Each row is followed by its group and then its class within the group.
0.658; 0.832; 0.132; 0.397; 0.236; 1.019; 0.128; -0.190; 2.163; 1.074; 0.134; 3.310; 0.593; 1.685; -0.047; -1.135; 0.244; -2.186; 4.753; -2.413; -0.504; -1.040; 0.848; -1.204; -0.065; 0.689; -0.744; -1.015; -3.504; 0.698; 0.461; 0.928; 0.917; -0.202; -0.668; -0.541; -1.280; -0.930; -0.229; -0.203; 1.543; -0.334; 0.067; 0.336; -0.884; 0.155; -0.289; -0.514; 0.277; 0.613; 0.381; -1.556; 0.115 -> q762 > J
-0.191; 0.579; 0.606; -0.801; 0.992; 0.693; 1.109; -0.982; 0.976; 0.015; -0.034; 1.328; -0.064; 2.981; -2.123; -0.397; 0.542; -2.539; 0.393; -2.638; -0.561; -0.197; 1.626; -0.942; -0.487; 1.237; 1.731; -3.941; 0.872; 4.786; 1.727; -0.505; 0.924; -0.973; -0.459; 0.064; -5.214; -0.461; 0.165; 0.609; -0.545; -0.020; -2.292; -0.811; 1.185; 1.833; 0.019; 0.643; -0.383; -1.793; 1.196; 0.016; 1.307 -> q762 > J
-0.630; 0.012; 0.452; -0.340; 1.199; 1.360; 0.967; -0.270; 2.828; 0.506; 0.399; 3.168; -0.984; 1.484; -0.982; -1.373; 0.337; -2.725; 1.092; -1.924; -0.341; -0.574; 1.787; -2.296; -0.112; 1.785; 0.115; -1.899; -2.856; 3.552; 2.195; -0.624; 1.173; -1.000; -2.305; -0.525; -1.181; -1.557; -0.211; 0.467; 1.038; -0.374; -0.554; -0.405; 0.177; 0.982; 0.445; -0.502; 0.130; -0.651; 0.331; -1.241; 1.007 -> q762 > L
0.159; -0.064; -0.553; -0.932; -0.382; 1.117; 0.977; -1.199; 1.824; 0.977; 1.087; 2.842; 0.512; 2.000; -1.208; 1.323; 0.035; -2.146; 5.972; -5.172; -0.023; -2.393; 1.652; -2.537; -0.909; 0.678; -0.663; -3.373; -1.750; 4.991; 0.676; 0.784; 2.905; -5.974; -0.249; -0.226; -1.578; -2.490; -0.284; -0.114; 0.213; -1.253; -0.230; 0.654; -1.301; 0.936; 0.434; 0.832; 1.102; -0.305; 0.121; -2.581; 0.221 -> q762 > L
1.927; -0.414; -0.199; -0.341; -0.625; -0.005; -0.104; -0.045; 0.522; 1.525; 0.119; 3.542; 0.058; 0.736; -0.038; -1.756; 0.668; -1.809; 0.115; -0.296; 0.704; 0.403; 1.088; 3.410; -1.030; -0.486; -0.518; 1.320; 0.318; 0.823; -0.198; -0.028; 0.571; 3.669; 0.908; 0.415; -0.935; 0.627; 0.966; -0.272; 0.388; 0.684; 0.243; -0.146; -0.143; -0.958; -0.779; 1.477; 0.022; 2.875; -0.465; 0.760; 1.181 -> q797 > X
0.106; -0.567; 0.518; -1.299; 1.298; 1.007; 1.179; -1.043; 2.698; 0.557; 0.258; 3.624; -0.069; 1.198; -0.448; -1.302; 0.655; -2.756; 3.520; -3.965; -0.221; -1.404; 0.672; -1.711; -0.307; 0.856; 0.686; -1.320; -1.266; 4.113; 0.966; -0.622; 1.892; 0.788; -0.825; -0.954; -2.100; -0.711; -0.380; 0.724; 0.690; -0.857; 0.643; 0.973; -0.025; 1.300; 0.376; 0.811; 0.951; 0.393; 0.658; -1.043; 1.867 -> q762 > C
1.036; -0.778; -0.189; -0.561; -1.078; -0.932; -0.076; 0.159; -1.344; 0.818; 0.497; 0.339; -0.379; 0.500; -0.272; 0.411; 0.184; -0.233; -2.229; 0.945; 0.874; 0.451; 0.893; 3.449; -1.370; -0.695; -0.255; 0.400; 2.506; 0.591; -0.828; 0.226; 0.290; 0.128; 1.299; 0.885; -1.570; 0.797; 0.948; -0.406; -1.138; 0.547; -0.742; -0.519; 0.407; -0.602; -0.614; 1.807; -1.002; 1.366; -0.370; 1.208; 0.802 -> q797 > P
-0.311; 0.538; 0.212; 0.090; 1.894; 0.802; -0.091; -1.181; 2.525; 0.290; 0.056; 2.973; 0.116; 1.140; -0.765; -1.675; 0.572; -2.580; 4.639; -3.520; -1.018; -2.197; 0.776; -2.020; 0.382; 1.071; 0.253; -2.867; -1.973; 2.825; 1.067; -0.419; 1.109; -0.526; -1.257; -0.527; -2.426; -0.674; -0.238; 0.635; 0.344; -1.002; 0.529; 0.317; -0.661; 1.075; 0.388; -0.105; 0.066; -1.256; 0.781; -1.621; 0.304 -> q762 > C
-0.311; 0.294; -0.004; -0.824; -0.328; 1.247; 1.722; -0.932; 1.439; 0.040; 0.586; 2.338; 0.492; 1.753; -1.318; 1.275; 0.031; -2.021; 3.556; -3.550; -0.505; 0.127; 1.457; -2.678; -0.906; 1.772; 0.075; -2.541; -1.989; 4.613; 1.049; 0.578; 2.149; -5.067; -0.831; -0.458; -2.239; -2.587; -0.370; -0.104; 0.509; -0.467; -1.209; 0.451; -0.121; 1.588; 0.456; -0.522; 1.042; -1.163; 0.015; -1.621; 1.280 -> q762 > C
-0.783; 0.183; -0.435; -0.257; 0.172; 0.699; 0.741; -0.653; 1.942; -0.615; 0.682; 3.300; -0.548; -0.995; -1.167; -0.344; 0.491; -1.833; 3.605; -2.580; -0.286; -0.160; 1.610; -0.992; -0.845; 1.894; 0.269; -2.244; -0.539; 4.708; 0.404; -0.491; 2.930; -4.267; -0.948; -0.266; -3.481; -1.221; 0.180; -0.098; -0.152; -0.285; -0.932; 0.062; -0.508; 0.887; 0.484; -0.230; 0.073; -0.866; 0.357; -0.521; 0.774 -> q762 > L
1.850; 0.023; 0.607; 0.447; -0.335; -0.525; -1.034; -0.167; 0.560; 2.820; 0.613; 3.110; -2.270; 1.559; 1.539; -0.710; 0.252; -1.079; 1.127; -0.203; 1.243; 0.274; 0.875; 2.295; 0.056; -1.953; -1.672; -0.370; -0.996; 1.342; 1.380; -0.097; -0.096; 3.205; -1.090; 0.565; 2.108; 0.317; 0.908; -0.364; -0.297; -0.514; 0.649; -0.660; -0.691; -1.893; -0.735; 1.362; -0.753; 3.464; -2.516; -1.159; -1.284 -> q797 > P
0.124; -0.052; 0.327; -0.312; 0.742; 0.896; 0.149; -0.607; 1.191; 0.206; 0.293; 2.483; 0.141; 1.034; -0.513; -0.477; 0.311; -1.687; 1.109; -2.711; 0.037; -0.619; 0.683; -2.045; -0.081; 0.616; 0.289; -1.260; -0.894; 2.263; 0.630; -0.806; 1.417; -0.097; -0.810; -0.212; 0.460; -0.631; 0.211; 0.570; 0.417; -0.784; -0.330; 0.015; 0.111; 0.870; 0.562; 0.113; 0.228; -0.781; 0.061; -0.900; 0.889 -> q762 > J
-0.376; 0.593; 0.009; 0.053; 1.595; 1.205; 0.649; -0.277; 2.607; -0.361; -0.083; 2.699; 1.033; 0.092; -0.641; -2.189; 0.502; -2.251; 4.344; -2.744; -1.348; -1.558; 0.367; -1.706; 0.494; 1.266; 0.544; -0.753; -2.537; 0.097; -0.136; -0.176; 1.036; 1.034; -0.163; -1.298; -2.531; -0.156; -0.334; 0.532; 1.488; -0.432; 1.113; 0.776; -0.885; 0.966; 0.145; -0.516; 0.879; -0.716; 1.187; -0.954; 1.012 -> q762 > J
0.327; -0.542; 0.281; -1.377; 1.181; 0.457; 0.418; -0.832; 2.593; 1.093; 0.746; 3.996; -1.003; 1.109; -0.824; -1.668; 0.810; -3.300; 2.942; -2.955; 0.090; -0.779; 1.420; 0.441; -0.524; 0.506; 0.424; -1.740; -0.586; 4.684; 1.540; -0.752; 1.887; 1.034; -1.153; -0.454; -2.725; -0.537; 0.436; 0.466; -0.126; -0.364; 0.394; 0.131; 0.044; 1.113; -0.063; 1.237; 0.405; 0.585; 0.547; -0.960; 1.812 -> q762 > L
-0.361; 0.306; 0.168; -1.120; 0.311; 1.433; 1.124; -1.186; 1.713; 0.126; 0.583; 3.038; -0.479; 2.514; -1.670; 0.819; 0.275; -2.723; 2.881; -4.736; -0.271; -1.454; 2.292; -2.518; -1.134; 1.964; 0.500; -4.653; -0.771; 7.184; 1.844; -0.207; 3.244; -5.872; -1.234; -0.181; -3.253; -1.922; -0.182; 0.399; -0.612; -1.271; -2.146; -0.537; 0.304; 1.838; 0.894; 0.251; -0.247; -1.993; 0.327; -1.566; 0.898 -> q762 > L
1.775; -0.360; 0.113; -0.921; -0.332; 0.238; 0.395; -0.017; 1.127; 1.889; 0.383; 5.319; -1.411; 1.411; 0.422; -1.399; 0.688; -2.951; 1.037; -1.696; 0.851; 0.492; 1.994; 3.166; -1.043; -0.445; -0.127; -0.103; 0.472; 4.664; 0.739; -0.445; 1.170; 3.597; -0.313; 0.780; -1.468; 0.441; 1.030; -0.089; -0.486; 0.087; 0.047; -0.219; 0.348; -0.364; -0.592; 2.020; -0.865; 2.788; -0.729; 0.648; 1.475 -> q797 > X
1.046; -0.202; 0.182; -0.743; -0.373; -0.216; -0.242; -0.674; 1.170; 1.924; 0.294; 3.879; -1.662; 0.317; 1.468; -0.749; 0.637; -1.497; 1.773; -1.198; 0.771; 0.526; 0.548; 1.534; -0.113; -1.139; -0.773; 0.389; -0.306; 2.926; 1.059; -0.543; 0.897; 2.760; -0.924; 0.437; 1.404; 0.064; 1.101; -0.388; 0.092; -0.579; 0.607; -0.175; -0.664; -1.096; -0.444; 0.998; -0.404; 2.525; -1.012; -0.927; 0.029 -> q797 > X
-0.231; 0.884; -0.187; -0.632; 0.633; 1.795; 0.855; -0.774; 3.440; 0.420; 0.738; 5.555; -0.875; 0.705; -1.075; -1.104; 0.612; -4.100; 6.668; -4.491; -1.109; -0.911; 2.635; -2.576; -0.733; 2.179; -0.098; -2.857; -3.372; 4.865; 0.674; 0.022; 3.322; -3.754; -1.794; -0.739; -2.875; -2.089; 0.054; 0.062; 0.992; -0.626; -0.757; 0.065; -1.197; 1.042; 0.464; -0.305; 0.181; -0.862; 0.363; -1.876; 0.799 -> q762 > L
2.208; 0.354; 0.148; 0.113; -0.535; 0.401; -0.778; 0.363; 0.624; 2.000; -0.129; 3.584; -0.227; 0.850; 1.048; -1.373; 0.584; -1.917; 2.006; -0.738; 0.652; -0.162; 0.667; 2.454; -0.560; -0.963; -1.297; 0.938; -1.436; -0.465; -0.409; 0.587; 0.107; 3.982; 1.759; 0.524; 0.387; 1.096; 1.127; -0.552; 0.821; 0.193; 0.409; 0.017; -0.470; -1.456; -0.825; 1.553; -0.763; 2.965; -0.718; -0.460; -0.124 -> q797 > E
0.931; 0.075; 0.051; -0.128; -0.510; 0.002; -0.307; 0.544; 1.092; 1.640; 0.497; 2.788; -1.969; 0.147; 1.183; -1.415; 0.315; -0.910; -0.638; 1.258; 0.649; 0.580; 1.011; 2.508; -0.249; -0.572; -1.550; 1.066; -1.256; -0.222; 1.073; -0.218; 0.099; 3.362; -1.043; 0.869; 1.765; 0.260; 0.830; -0.779; 0.831; 0.500; 0.389; -0.486; -0.635; -1.594; -0.554; 0.694; -0.518; 2.465; -1.107; -0.291; -0.308 -> q797 > X
1.214; -0.921; -0.083; -0.363; -0.892; -0.029; -0.048; 0.397; 1.318; 1.919; 1.078; 3.937; -1.792; 0.557; 0.938; -1.151; 0.400; -1.615; 0.087; 0.299; 0.935; 0.493; 1.493; 2.603; -0.903; -0.438; -2.045; 1.156; -1.145; 1.125; 0.423; -0.282; 0.765; 2.042; -0.672; 0.604; 1.066; -0.210; 0.879; -0.464; 0.323; 0.368; 0.554; 0.013; -0.946; -1.251; -0.848; 1.175; -0.308; 2.838; -0.652; -0.654; 0.688 -> q797 > P
2.030; 0.445; 0.199; 0.553; -0.994; 0.436; -0.332; 0.326; 0.123; 2.537; -0.163; 3.539; -1.222; 1.724; 0.802; -1.053; 0.232; -1.810; -0.557; -0.237; 0.693; 0.537; 1.755; 2.060; -0.811; -0.493; -1.690; 0.082; -1.065; 0.796; -0.071; 0.402; -0.010; 2.333; -0.834; 0.904; 0.595; 0.348; 0.984; -0.201; 0.289; 0.104; -0.912; -1.206; 0.115; -1.220; -0.487; 1.071; -1.653; 1.935; -1.022; -0.609; -0.380 -> q797 > P
1.821; 0.352; 0.446; -0.975; -0.692; 0.370; 0.216; -1.256; 2.180; 2.115; 0.671; 6.159; -1.240; 0.639; 0.769; -1.332; 1.586; -2.924; 5.392; -3.237; 0.371; 1.033; 0.825; 2.356; -0.524; -0.780; 0.062; -0.523; -1.313; 5.063; 0.991; -0.221; 1.817; 3.894; -0.217; 0.106; -1.867; 0.024; 1.391; -0.085; -5.183; -0.470; 0.598; 0.547; -0.146; -0.514; -0.615; 1.327; -0.122; 3.300; -0.553; -0.935; 1.009 -> q797 > E
1.071; -0.031; -0.552; 0.917; 0.126; 0.008; -1.251; 0.554; 0.948; 1.029; -0.024; 4.504; -2.421; -1.225; 1.400; -2.521; 0.969; -1.547; 0.039; 0.715; 0.290; 0.598; 1.502; 2.809; -0.160; -0.011; -1.525; 0.413; -0.604; 0.243; -0.559; -0.358; 1.245; 2.832; -0.890; 0.501; 0.716; 1.106; 1.542; -0.169; -0.121; -0.056; -0.312; -0.873; -1.395; -2.260; -0.832; 0.716; -2.287; 2.296; -0.483; -0.033; -0.810 -> q797 > X
1.537; -0.803; -0.109; -1.447; -1.782; -0.594; 0.609; -0.149; -0.511; 1.652; 1.020; 1.894; -0.468; 1.394; 0.113; 0.988; 0.326; -0.890; -0.477; 0.175; 1.387; 0.974; 1.163; 3.961; -1.777; -0.956; -0.160; 0.551; 1.837; 2.462; 0.314; 0.010; 0.805; 1.067; 1.454; 0.916; -1.618; 0.341; 0.825; -0.533; -0.216; 0.996; -0.229; -0.091; 0.777; -0.414; -0.649; 2.409; -0.098; 2.943; -0.964; 0.623; 1.362 -> q797 > E
1.775; 0.980; -0.028; -0.190; -1.173; -0.857; -0.189; -1.206; -0.106; 1.393; 0.001; 3.554; -1.163; -0.046; 1.313; 0.329; 0.648; -1.250; 3.225; -1.733; 0.595; 2.528; 0.306; 2.310; -0.052; -1.265; 0.605; -0.532; 0.724; 4.822; 0.467; 0.061; 1.445; 3.311; -0.165; 0.820; -0.579; 1.216; 0.757; -0.478; -1.908; -0.613; -0.536; -0.053; 0.362; -0.968; -0.401; 1.059; -1.052; 2.795; -1.096; -0.080; -0.748 -> q797 > E
-0.041; -0.918; -0.192; -0.283; 0.848; -0.706; -1.055; -0.095; 1.412; 0.575; 0.710; 2.210; -2.583; -1.658; 0.964; -1.050; 0.381; -0.420; 0.512; -0.346; 0.628; -0.108; 0.656; 1.694; -0.145; -0.832; -0.961; -0.152; 1.280; 2.809; 0.181; -1.875; 1.361; 1.510; -0.860; 0.530; 0.086; 0.477; 0.963; 0.085; -1.275; -1.569; 0.676; -0.193; -1.065; -0.925; -0.149; 1.320; -0.841; 1.264; -0.204; -0.017; -0.431 -> q797 > X
-0.324; 0.735; -0.180; 0.358; 1.414; 0.370; -0.468; -0.620; 0.594; -0.162; -0.247; 1.283; 0.514; 0.500; -0.998; -0.310; -0.021; -0.859; 3.481; -2.514; -0.847; -1.968; 0.604; -1.866; 0.399; 0.697; -0.236; -2.520; -0.782; 1.453; -0.306; 0.166; 0.579; -2.281; -0.457; -0.445; -2.181; -0.166; -0.105; 0.342; -0.217; -0.572; -0.799; 0.141; -0.641; 0.577; 0.323; -0.787; -0.498; -1.478; 1.498; -0.800; -0.279 -> q762 > C
